In the rows, 128 means zero.
Each row of numbers belongs to one of the objects below and depends on some of the facts about them. Some rows are named. Which object is each other row?

Facts:
κ(babrar, pliskis); κ(bafu, dokar); κ(bifel, gebril); κ(brodru, grife)
κ(brotre, boplidrol); κ(bruvon, sasupus); κ(dastor, ligrufa); κ(dege, kasti)
κ(diske, leskol); κ(dokar, stiler); κ(drabos, zavik); κ(dribrun, fadudran)
κ(drogupli, tubetrer); κ(fadudran, mopor); κ(febudrok, fetril); κ(fetril, skibak)
κ(fidran, kludra); κ(fidru, viko); κ(fladam, latrim); κ(flafun, stabre)
κ(flalok, klofi); κ(flegreku, febudrok); κ(fliveklam, bafu); κ(floles, floskas)
κ(floskas, saduk); κ(gebril, lumiplar); κ(gister, lipur); κ(greskes, ploskal)
κ(grife, voplugra); κ(grobrol, flegreku); κ(grozun, kaba); κ(kaba, zibes)
κ(kasti, grobrol); κ(keflon, fliveklam); κ(kledro, dastor); κ(klele, taklu)
κ(klestuk, lagru); κ(kligok, flalok); κ(klofi, kluve); κ(kludra, gister)
κ(kluve, stizin); κ(latrim, fidru); κ(leskol, lume); κ(ligrir, nulir)
κ(ligrufa, fladam); κ(lipur, ziklam); κ(logre, veske); κ(lume, plasken)
κ(lumiplar, greskes); κ(mesak, drabos); κ(mopor, trezugal); κ(navor, floles)
κ(nulir, klestuk); κ(pladruvin, mesak); κ(plasken, bruvon); κ(plason, vusik)
κ(pliskis, plason); κ(ploskal, grodram); κ(ribin, ligrir); κ(robri, fidran)
κ(rofi, navor); κ(saduk, trusek); κ(samebrak, skedek); κ(sasupus, skekur)
κ(skabror, lisor); κ(skeba, travim); κ(skedek, kligok); κ(skekur, pladruvin)
κ(skibak, kledro); κ(stabre, zipa); κ(stiler, rofi); κ(stizin, flafun)
κ(stolan, vurem); κ(taklu, trevuk); κ(telen, brotre); κ(travim, vifletram)
κ(trevuk, diske); κ(trezugal, stolan); κ(triflal, dribrun); κ(trigrel, zostis)
κ(trusek, brodru); κ(tubetrer, robri); κ(tusotri, skabror); κ(veske, samebrak)
κ(vifletram, klele); κ(vikik, babrar); κ(viko, tusotri); κ(voplugra, bifel)
κ(vurem, dreflegra); κ(vusik, logre); κ(zibes, dege); κ(ziklam, vikik)
κ(zime, drogupli); κ(zipa, ribin); κ(zostis, zime); ζ(babrar, 731)
ζ(bafu, 510); ζ(bifel, 924); ζ(boplidrol, 644); ζ(brodru, 770)
ζ(brotre, 770); ζ(bruvon, 412); ζ(dastor, 412); ζ(dege, 770)
ζ(didom, 770); ζ(diske, 644); ζ(dokar, 644); ζ(drabos, 644)
ζ(dreflegra, 644); ζ(dribrun, 731); ζ(drogupli, 731); ζ(fadudran, 770)
ζ(febudrok, 644); ζ(fetril, 731); ζ(fidran, 412); ζ(fidru, 340)
ζ(fladam, 412); ζ(flafun, 644); ζ(flalok, 644); ζ(flegreku, 770)
ζ(fliveklam, 770); ζ(floles, 510); ζ(floskas, 644); ζ(gebril, 644)
ζ(gister, 731); ζ(greskes, 644); ζ(grife, 510); ζ(grobrol, 340)
ζ(grodram, 644); ζ(grozun, 731); ζ(kaba, 644); ζ(kasti, 770)
ζ(keflon, 644); ζ(kledro, 510); ζ(klele, 644); ζ(klestuk, 644)
ζ(kligok, 770); ζ(klofi, 412); ζ(kludra, 510); ζ(kluple, 770)
ζ(kluve, 644); ζ(lagru, 644); ζ(latrim, 412); ζ(leskol, 770)
ζ(ligrir, 770); ζ(ligrufa, 644); ζ(lipur, 644); ζ(lisor, 924)
ζ(logre, 770); ζ(lume, 644); ζ(lumiplar, 924); ζ(mesak, 644)
ζ(mopor, 770); ζ(navor, 731); ζ(nulir, 340); ζ(pladruvin, 770)
ζ(plasken, 510); ζ(plason, 924); ζ(pliskis, 770); ζ(plivom, 644)
ζ(ploskal, 770); ζ(ribin, 644); ζ(robri, 924); ζ(rofi, 412)
ζ(saduk, 770); ζ(samebrak, 770); ζ(sasupus, 731); ζ(skabror, 644)
ζ(skeba, 770); ζ(skedek, 731); ζ(skekur, 644); ζ(skibak, 644)
ζ(skora, 644); ζ(stabre, 644); ζ(stiler, 770); ζ(stimo, 644)
ζ(stizin, 644); ζ(stolan, 644); ζ(stulo, 412); ζ(taklu, 644)
ζ(telen, 644); ζ(travim, 924); ζ(trevuk, 644); ζ(trezugal, 644)
ζ(triflal, 340); ζ(trigrel, 644); ζ(trusek, 644); ζ(tubetrer, 644)
ζ(tusotri, 644); ζ(veske, 770); ζ(vifletram, 412); ζ(vikik, 644)
ζ(viko, 510); ζ(voplugra, 770); ζ(vurem, 510); ζ(vusik, 644)
ζ(zavik, 644); ζ(zibes, 770); ζ(ziklam, 924); ζ(zime, 412)
ζ(zipa, 644); ζ(zostis, 644)

Some objects and their rows:
didom: [103 141 114 106 152 151 118 125 118 136 128 129 141 133 128 113 147 137
 127 106 136 145 133 142 119 132]
sasupus: [116 129 103  99 100  95 149  85 113 210 196 114 151 112  89  97 136 165
 116  73 118 145 119 134 159  99]
stulo: [132  93 123 121 156 139 178 142 114  89  98 113 122 144 162 139 137 111
 144 115 173 161 127 111 153 161]
fladam: [105  70 114 149 162 164 146 162  83  85 123 128 110 136 166 142 172  72
  50 128 133 177 129  74 163 195]
zime: [165  87 126 122 152 117 152 142 111  96  36 100 109 141 172  85  99 116
 133 111 178 185 136 112 122 128]
ziklam: [153 143 157 128 116  77 105 142 125  94  67  88 103 113 172  71  60 130
  93 132 152 171 164 126 119  87]
leskol: [ 88 105 104  83 129 115 169  67 107 196 165  93 164 118  96 116 150 135
 149  90 130 176 127 126 131 132]
stiler: [121 123 178 121 179 137 126 132 153 121 110 158 169 168 148  82 185 170
 160 107  75 138 141 206 141 143]
triflal: [ 91 193 170 118 170 154 181 111 155 136  52 145 138 126 108 178 104  81
 137 119 134 101 139  92 107 147]
zipa: [134 164 137 124  96 168 153 148 136  86 194 119 130 110 129 166 113 140
 157 178 144 120 161 122 138 143]
pladruvin: [ 89 108 106  87 134 119 155  81 107 187 156  98 155 124  99 115 149 137
 143  92 131 170 127 130 131 132]
kluple: [103 146 114 102 154 153 113 123 114 141 131 127 143 130 127 114 151 138
 131 111 134 146 131 141 121 132]
plason: [148 159 152 123 108  91 112 150 129  80 108  88 104 106 172  88  68 137
 101 149 160 172 170 126 134  96]
lipur: [174 121 134 134 100 100 100 132 121 114  59 106 105 123 135  73  67 133
 115 140 132 154 150 125  87  88]
brodru: [100 142 124 149 171 111  57 114 140 125 130 138 137 186 114 117 195 179
 153 111 157 107 117 162 150 136]
febudrok: [122  86  97 133 138 128 109 168 131 129 141 180 103  83 164 169 113  64
 103 141  91  87  59 152  90 124]
vurem: [159 175 145 131 113 191 179 116 144 172  66 171 133 132  83 172 123 120
 153 109 110  58 105  81 106 123]
keflon: [152 107 185 151 135 110 152 134 166 117 106 153 146 151 146 118 143 144
 152 135  64 110 137 173 135 136]
kasti: [ 94 110  71  84 175 153  99 164 118 140 137 186 121  82 171 147 127  78
 136 107 116 109  49 192  77 105]
fidran: [172  90 128 118 145 116 143 142 104  87  26  91 101 141 178  66  86 121
 132 111 183 199 142 113 113 118]
klofi: [143 134 125 107 121 177 181 165 112  43 159  92 124 118 173 141 116 133
 173 160 201 183 170 117 155 160]

Name these rows:
No name comes twice in this set of rows, the named rows included.
[ 76 109 152 153 148 139 104 127 106 107 131 133 119 124 114 148 158  70
  28 167  85 152 156  73 131 192] => fidru
[140  73 103 147 104 162  93 155 109 148 144 185 110 103 115 160 147  89
  89 153  60  86  75 110  97 146] => kledro
[111 119 142 126 122  62 179  98 132 147 148  92 132 113 140 137 112 116
 117 116 138 151 128 114 161 121] => travim
[103 133  80 114 141 147  72 179 118 159 180 196 114  85 156 124 138 104
  61  95  90  96  63 168 123 104] => fetril
[118 129 170 112 171 149 132 131 148 129 111 154 163 160 147  89 177 162
 156 108  76 146 140 196 135 143] => fliveklam
[153 105 194 161 140 105 150 135 172 115 108 158 150 158 146 115 154 150
 159 135  57 107 139 182 140 140] => dokar
[119 235 136 114 140 176 153 131 141 185  93 162 141 126 114 127 129 144
 105  49 133  80 119 112 143  93] => dribrun
[139  88 125 165  92 174  96 134  91 143 145 152 114 134  85 139 176 110
  54 156  51 114 130  67 128 173] => viko
[138 149 114  95 130 150  85 137 100 113 105 100 129 125 140  55 102 158
 131 123 148 185 162 149  95 101] => pliskis
[144 197 112 101  90 163  91 159 121 114 194 124 133 103 132  82 100 188
 115 125 146 141 163 154 142  96] => skedek
[109  68 101 140 169 162 146 172  89  85 120 141 109 121 177 153 165  63
  70 128 133 164 106  98 148 185] => dastor
[169 114 137 139 112  98 104 122 123 126  53 112 106 129 131  84  78 124
 111 131 124 141 139 121  85  94] => tubetrer
[149  76 182 150 180 119 180 148 156  74  87 141 143 185 183 113 174 147
 177 115 122 151 130 173 170 170] => rofi

Now the same objects, written a new way:
Some objects and their rows:
mopor: [151 114 106 133 160 120  96 105 176  70 113 135  93 113 140 132 134 122
 159 170 166 146 140 139 135 121 144 128 144 184 172 126 108]
dastor: [129  89  88 126 162 166  84 123 191  74  89 129  68 144 167 122 137 130
 163 170 161 154 136 142 154 122 110 138 121 173 183 125 114]
kledro: [144 103  87 132 159 158  87 105 171  71 104 128  69 155 157 142 145 115
 149 162 166 145 133 145 149 139 105 121 131 165 165 125 122]
pliskis: [146 149  83 126 172 106  85 126 179  67 135 141  97 100 151 147 144  96
 170 168 179 157 163 127 137 103 141 102 112 199 170 130  94]
plason: [151 146  83 132 175 118  86 124 195  65 143 141  95 103 147 153 160  84
 174 160 178 166 161 131 130 104 132 104 113 199 178 118  99]
trusek: [162 112 125 141 152 108 126 121 165  90  85 148  91  84 112 150 107  95
 173 150 148 137 132 108 122 133 137 123 161 181 186 148 126]
plivom: [133 108 102 159 133 115  99  81 161  97 107 148  87 106 152 155 113 121
 179 165 185 164 153 123 131 126 153 116 159 212 174 127 139]
kasti: [149 125  97 116 154 139  96 107 176  75 124 124  70 119 158 139 148 141
 138 151 174 138 149 117 135 144 137 143 153 155 155 143 132]
grobrol: [143 121  93 119 151 146  92 114 173  83 115 119  66 123 165 139 144 145
 142 148 173 138 155 114 134 141 135 147 149 150 156 150 131]
pladruvin: [157 118 109 134 141 123  81 102 169  74 120 148 100 120 148 109 142 114
 168 179 162 156 142 149 111 118 152 136 158 186 162 132 101]
navor: [167  91 118 152 165 122 120 125 195  52  87 140  99 114 115 118 119 101
 175 160 134 152 109 144 145 120 117 103 153 196 202 121  94]
rofi: [152  83 113 142 168 126 106 131 197  59  75 135  99 103 117 110 112 113
 182 167 135 152 121 148 139 112 129 120 141 197 208 116  88]
tubetrer: [125 118 118 122 140  97 119  55 171 101 106 123  91 112 135 139 119 121
 172 182 177 111 144 124 144  95 157 105 133 175 162 150  96]
dokar: [149  98 118 154 155 109 114 107 167 100  76 157 100 113 117 138 104  87
 181 178 156 140 123 140 138 110 128 119 137 191 193 134 113]
stimo: [130 104 102 159 134 117 100  79 163  98 108 150  88 106 153 152 112 119
 178 165 186 164 150 122 132 125 153 115 159 214 174 127 139]
kluple: [136 103  96 150 146 120  87  93 173  69 114 140  84 104 149 139 122 136
 166 165 177 174 149 135 140 134 154 112 161 214 170 110 122]
zime: [132 103 107 118 153 122 105  88 197  65 113 108  88 112 144 113 133 143
 168 170 163 134 143 132 137  98 153 117 135 181 176 130  83]
latrim: [131  83  86 133 165 158  85 124 194  73  81 135  79 146 159 115 128 117
 174 179 160 158 129 152 159 112 113 129 116 185 196 120 103]
fidru: [132  92  88 141 160 143  83 119 176  88  79 143  84 143 151 127 120 111
 170 183 165 153 130 153 158 114 119 127 121 186 186 125 109]
keflon: [147 113 109 148 147 114 106  95 165 100  99 145  96 114 137 144 122 105
 172 172 173 140 142 128 129 114 140 128 144 186 178 142 124]
flalok: [172 125  91 176 172 101 107 106 177 110 111 139 120 116 137 164 145 109
 165 170 193 144 149 125 122 103 146 154 127 189 195 131 141]

Which object is each row?
No name comes twice in this set of rows, the named rows included.
[148 118 111 149 132 116  95  91 161 100 110 155  99 115 150 127 130 102
 180 176 176 149 150 136 113 114 148 132 156 192 167 144 124] => mesak
[149 127 112 140 142 112 115 102 164  94 110 140  88  89 138 154 123 115
 165 147 170 142 151 101 118 132 145 127 162 181 169 149 136] => greskes
[143 124 106 140 145 121 109  96 168 100 109 138  85 115 149 149 132 115
 162 162 177 133 148 114 126 122 139 137 147 170 167 151 138] => kaba
[173 119 119 130 160 120 117 125 173  49 113 124  87  88 116 145 133 114
 153 133 141 142 136 114 113 147 132 112 171 173 173 131 114] => grife
[161  98 108 148 164 125 102 108 175  63  97 131 100 125 119 132 127 100
 169 169 149 146 124 152 135 122 126 105 143 190 184 115  97] => bafu
[146 111 100 138 154 120  93 108 175  80 105 131  95 112 143 129 131 127
 164 168 168 148 146 133 132 114 151 129 142 184 176 132 109] => triflal
[149 107 105 130 148 136  87 110 189  68 115 131  97 116 152  98 145 125
 175 171 155 155 146 139 109 109 150 141 149 182 178 130  98] => vifletram
[131 100 100 158 143 123  99  87 163 102  93 154  88 121 149 149 113 108
 180 174 180 157 144 131 142 120 138 120 142 204 177 128 133] => skabror
[165 140  77 153 185 111  84 139 183  75 129 142 113 108 146 154 152 101
 162 163 184 167 155 132 129 111 139 136 116 198 188 119 117] => samebrak
[159 102 104 153 165 107 107  77 187  80 109 116 108 120 126 138 137 155
 148 175 176 135 131 147 136 117 159 149 151 177 184 117 117] => ligrir
[162 127 114 123 157 126 108 111 189  59 129 127  80  86 129 146 146 121
 157 137 157 148 144 115 114 142 137 125 170 177 171 128 118] => lumiplar

Now the same objects, written a new way:
Some rows with their names:
ligrufa: [137 143 158  98 172 156 124 143 135 118  79 123 180  43 136 151 107 104
  95 158 116 122  99  93 182 165 125 167 139  94 110  89 104 135  76  94
 173]
dastor: [187 156 144  82 128 123 127 103 120 151  78 110 132  35 117  96 109 140
  79  90 130 121 110  43 175 147  80 140 153  84 122  86  59 108 124 163
 130]
ribin: [ 54 150 119 150 154 140 155 160 145 130  80 146 105 109 100 169 127  69
  93 168 145 165 103 109 166 105 119 165  76 113  70 154 104 110 100 125
 151]
travim: [116 120 165 168 128 159 167 154 133 166 147 137 115 124 126 103 120 107
 110 165 152 100 115 102 160 130 137 128 144 140 131  89 162  82 125 177
 125]
skabror: [133 140 153 116 177 164 145 132 121 111  92 124 202  52 151 135 110  76
 100 151 100 130 102  84 185 145 145 158 119 101 103  89 100 125  77  96
 167]
pliskis: [113 143 121 157  97  97 143 126 160 119  79 142 143 129 128 126 100  76
 125 139  91 143 168  87  94 160  93 146  89 113 106 116  98  82 156  81
 115]
kligok: [ 82 156 134 150 118 117 150 147 162 120  70 139 110 111 104 146 122  58
  93 133 117 161 161  98 121 121  91 146  67 107  84 147  83  76 150 115
 128]
fidran: [165 140  81 149  74  74 152  80 120 160 100 140 139 134 136  75  89 131
 144 114 103 131 126  40 105 163  80 138 124 115 121  88  83  95 162 130
  82]
drabos: [ 92 109 140 172 135 134 136 155 106 137 121 123 128 109 143 162 118  97
 116 167 149 130 100  98 154 127 173 136 123  94 130  95 162  85 110 107
 151]
fadudran: [116 112 126 155  62 169 144  73  92 114  91 139 119  75  89 127 116  49
  96 140 125 154 163  81 114 105 112 125 182 116 124 190 141 122  83  79
 125]
bafu: [177  83 137 105 146 157 160 108 197 125 153 127 125 153 155 129 119 130
  87 132 144 127 113  92 152  97 106  85 103 183 104 150 138 138 119 158
 107]
trusek: [ 99  95 107 154 176 153 128 108 168  73 144 133 138 142 159 150  78 123
 110 166 176 141 119  93 182 112 153 128 135 122 104 141  88 144 134  83
 154]
saduk: [135  87 129 138 144 150 119  99 183  61 131 122 124 134 151 138  86 113
  91 127 165 143 162  88 149 102 134  96 132 111 117 158  77 114 161  91
 138]
stulo: [149 136 108 135 101 111 147  92 112 152 106 123 103 100 119  94 109 126
 101 100 147 138 117  47 150 114  97 125 135 100 120 117  79  93 146 164
 108]
dege: [134 135 160 100 100 117  79 142 175 126  62 124  70  77  87 172  98 145
  88 151 169 122 149 104 126 168  74 144 173  92 139 133 123 109 134  92
 142]
gister: [164 154 117 155  83  93 167 105 148 154 103 172 141 147 130  85 111 102
 131 144  91 120 166  48 126 192  92 128 113 141 154 104  97 111 174 127
  70]
bifel: [ 87 136 136 195 168 171 149 103 170 111 185 152 131 131 125  82  67 123
 100 163 185 105 157  94 206 129 121 144 185 157 111 112  74 134 172 143
 139]
sasupus: [142 127 170 169  98 122 159 143 105 168 134 136  93 114 130 115 150  98
  88 125 150 114 145  54 172 135 161  90 126  99 184  99 144  60 168 180
 100]
grozun: [161 150 151 110  97 116 122 132 164 162  86 158  65 104  83 134 122 147
  83 146 167 110 148  65 162 173  80 123 165 121 169 136 112 127 155 156
  99]
skibak: [131 144 151  95 158 142 104 149 150 127  72 129 141  56 118 168 101 131
 100 173 141 118  97 100 172 174 107 171 154  97 118  98 119 139  86  93
 168]
keflon: [140  74 113 107 154 152 141 127 167  98 105 130 134 148 157 162 106 117
 117 170 146 144  87 103 145 109 142 114 100 123 103 151 132 139  90 101
 139]

Rows to name:
No name comes twice in this set of rows, the named rows included.
[ 93 115 103 162  99 171 153  87  84 125 100 150 135  87 102 141 111  61
 113 176 133 149 110  89 143 112 130 151 175 125 109 170 154 151  57  77
 141] => dreflegra
[138 118 134 164  91 102 146 123  77 176 128 103  90 103 136 105 130 126
 102  95 161 124 105  48 151 105 149 102 129  76 149  83 128  40 159 188
 111] => bruvon
[153 149 178 120 171 189 180 129 140 142 123 137 194  61 135  75 113  85
  91 144 102 103 121  89 190 148 114 151 140 143 103  78 100 121  96 166
 140] => lisor
[ 57 141 110 199 165 140 119 110 133  91 150 141 142 106 132 141  71 103
 110 169 176 134 138  91 195 138 149 161 164 109 108 114  78 133 148  76
 166] => grodram
[104 171 101 139 112  97 167 120 132 162  79 137  80 110  94 105 126  96
  88  97 137 163 117  58 152  99  75 144  75 105  78 138  47  80 153 190
 108] => klofi
[169  60 132  95 135 154 131 110 191  69 108 117 119 148 162 148 108 114
  96 126 146 149 138  93 124  91 130  77  99 118 115 173 106 113 132 101
 129] => stiler
[191  90 130 103 136 152 159  96 184 104 133 148 108 162 150 110 120 128
  84 124 159 134 143  55 176 111 125  64 109 140 147 171  82 137 161 160
  92] => navor
[114 107 168 169 102 126 126 148 115 129 114 108 112 100 139 147 127  85
  98 129 145 128 149  88 130 119 161 107 125  78 148 103 153  44 145 117
 139] => pladruvin
[ 91 146 134 143 118 132 145 129 149 133  85 114  89  89  94 128 118  78
  75 107 145 158 143  93 129  84  80 139  97 109  69 149  83  71 133 153
 136] => nulir
[127 144 121 165 116 123 179 129 167 164 121 167 159 157 129  75  89 104
 146 178  97 105 134  95 118 180  82 163 118 171 105  83 123 112 140 136
  96] => ziklam
[151 164 117 153  92  93 173 116 153 155  97 176 133 147 122  92 119  92
 123 139  95 130 165  52 132 182  89 131  96 139 141 110  87 106 177 140
  77] => babrar
[138 136 123 164 108 129 176 120 158 161 127 166 162 154 134  76  88 111
 150 181 100  98 131  93 117 182  89 157 137 170 115  82 134 117 133 127
  97] => robri

